Below is a small trained network, with its code and all its weights. Each question gives an input and a class and asks what happens when units are switched off, that is, made to give their printed mean instead of their output.

import numpy as np


def w(rows, s, z=0):
    codes = np.array(rows[::2]) - 128.0
    scale = np.full(codes.shape[1], s)
    scale[-1] = z or s
    return codes * scale


def f(y):
    return y / 2 * (1 + np.tanh(0.7978845608 * (y + 0.044715 * y**3)))


def log_softmax(a):
    a = a - a.max(-1, keepdims=True)
    return a - np.log(np.exp(a).sum(-1, keepdims=True))


def net(x, mask):
    res = np.array(x, float).reshape(1, 5) / 4 @ E
    y = f(res @ A[0][:, :-1].T + A[0][:, -1])
    res = res + np.where(mask, y, B[0][:, -1]) @ B[0][:, :-1]
    return log_softmax(res[-1] @ U[:, :-1].T + U[:, -1])


A, B = {}, {}
E = w([
[28,55,193,163,16,104,154],'x0',
[127,137,140,134,135,119,122],'x1',
[178,32,161,11,155,74,254],'x2',
[91,29,64,59,182,112,20],'x3',
[93,175,104,127,148,3,126],'x4',
],0.0075)
A[0] = w([
[164,224,44,119,170,75,166,255],'n1',
[6,169,79,200,72,212,107,101],'n2',
[141,157,161,189,137,199,195,69],'n3',
[77,33,63,108,166,101,27,32],'n4',
[146,235,166,160,81,68,199,127],'n5',
[26,100,170,141,54,148,98,180],'n6',
[101,227,97,91,99,117,208,71],'n7',
[200,73,172,72,110,236,160,141],'n8',
[107,45,152,186,62,101,128,27],'n9',
[97,153,126,184,132,147,62,60],'n10',
[32,69,187,162,58,163,153,70],'n11',
[106,169,76,177,166,220,91,71],'n12',
[148,148,104,96,134,16,119,235],'n13',
[203,63,172,137,154,221,75,138],'n14',
[56,89,100,107,174,62,8,204],'n15',
[120,66,159,68,153,127,44,53],'n16',
[255,166,87,95,191,148,120,32],'n17',
],0.0092,0.008)
B[0] = w([
[72,138,136,125,84,128,121,251],'n1',
[112,34,139,67,157,146,167,200],'n2',
[184,134,18,113,59,187,107,165],'n3',
[219,147,60,79,55,135,152,181],'n4',
[156,78,75,52,94,159,98,214],'n5',
[91,206,139,119,90,101,105,206],'n6',
[169,102,63,58,52,194,125,157],'n7',
[87,72,174,47,111,140,129,195],'n8',
[64,197,55,143,132,35,196,148],'n9',
[125,62,70,58,185,117,234,156],'n10',
[83,151,74,97,92,97,129,183],'n11',
[49,71,122,83,154,119,163,171],'n12',
[71,94,168,104,98,173,107,221],'n13',
[47,164,103,161,49,167,72,178],'n14',
[120,107,121,72,64,135,111,227],'n15',
[160,81,3,65,112,169,152,157],'n16',
[44,204,67,151,144,33,204,177],'n17',
],0.011,0.012)
U = w([
[180,127,81,134,97,151,142,77],'0',
[119,53,161,104,171,95,225,131],'1',
[86,192,95,152,130,77,151,53],'2',
[99,125,160,138,103,159,94,196],'3',
[112,131,155,128,115,139,110,240],'4',
[122,118,211,169,119,140,64,136],'5',
[203,211,251,241,220,83,52,12],'6',
],0.015,0.011)

Each question gives the input, the list of numbers given to net, and the class t.
The units are the neurons (one row each of A and B). Each row of codes is followed by its name. A weight is (code - 128) times the scale printed after its matrix; where a second scale follows, it is the last column's (A, B and U).
mask holds one flag per neuron, in row order. A switched-off neuron (its flag False) gives its mean, the last column of its row in B, instead of its output. The means were averaged over made-up inputs and are rounded, as every weight is.
A unit's drop is (log p(t) with every unit on - log p(t) with that unit switched off) / (log p(t) with every unit on - log p(t) with every unit switched off).
The circuit of an input: a set's keep is (log p(t) with only the set's units on - log p(t) with every unit switched off) / (log p(t) with every unit on - log p(t) with every unit switched off). Starting from the 12 units with the biggest drops (on a tie, the unit counted first), units are removed one at a time, each time the one whose removal leaves the highest keep (on an exact tie, the one counted first), for as long as the keep stays at least 0.8.
units of the circuit, in order: the units of the circuit, biggest drop first
top k neurons: the k neurons with the biggest drops, biggest first
input [0,5,2,-2,7], class 3: units of the circuit, in order -> (n13 n17)
input [-6,2,4,4,0], class 2: top 3 neurons -> (n17 n2 n5)
input [-4,2,3,-4,8], class 3: top 2 neurons -> (n13 n1)
input [3,-1,-5,7,-2], class 0: units of the circuit, in order -> (n4)
input [8,2,-4,5,5], class 2: top 2 neurons -> (n9 n6)
input [-8,8,-8,7,1], class 1: units of the circuit, in order -> (n12 n10)
input [1,5,0,-4,7], class 3: units of the circuit, in order -> (n13 n17)
input [4,-2,2,1,-1], class 2: units of the circuit, in order -> (n2 n5 n13)
input [2,5,4,3,6], class 3: units of the circuit, in order -> (n13 n10)
input [6,-3,5,8,-8], class 0: top 2 neurons -> (n16 n4)
input [5,5,-8,5,7], class 1: top 2 neurons -> (n10 n2)
input [7,-2,4,0,7], class 2: units of the circuit, in order -> (n9 n2)
input [8,-7,-1,5,-6], class 2: units of the circuit, in order -> (n9 n11)
input [-7,2,-4,1,-3], class 2: units of the circuit, in order -> (n17)
input [5,4,-8,-3,-8], class 1: top 2 neurons -> (n2 n10)
input [6,-7,-2,-7,1], class 0: top 2 neurons -> (n5 n3)
input [7,-7,-6,4,3], class 2: top 4 neurons -> (n6 n9 n11 n8)
input [8,8,-5,4,-3], class 2: top 3 neurons -> (n6 n9 n11)
input [3,1,-8,3,0], class 1: units of the circuit, in order -> (n2 n10)
input [-5,7,-3,7,6], class 0: top 2 neurons -> (n4 n16)
input [-1,3,-2,-7,4], class 0: units of the circuit, in order -> (n5)
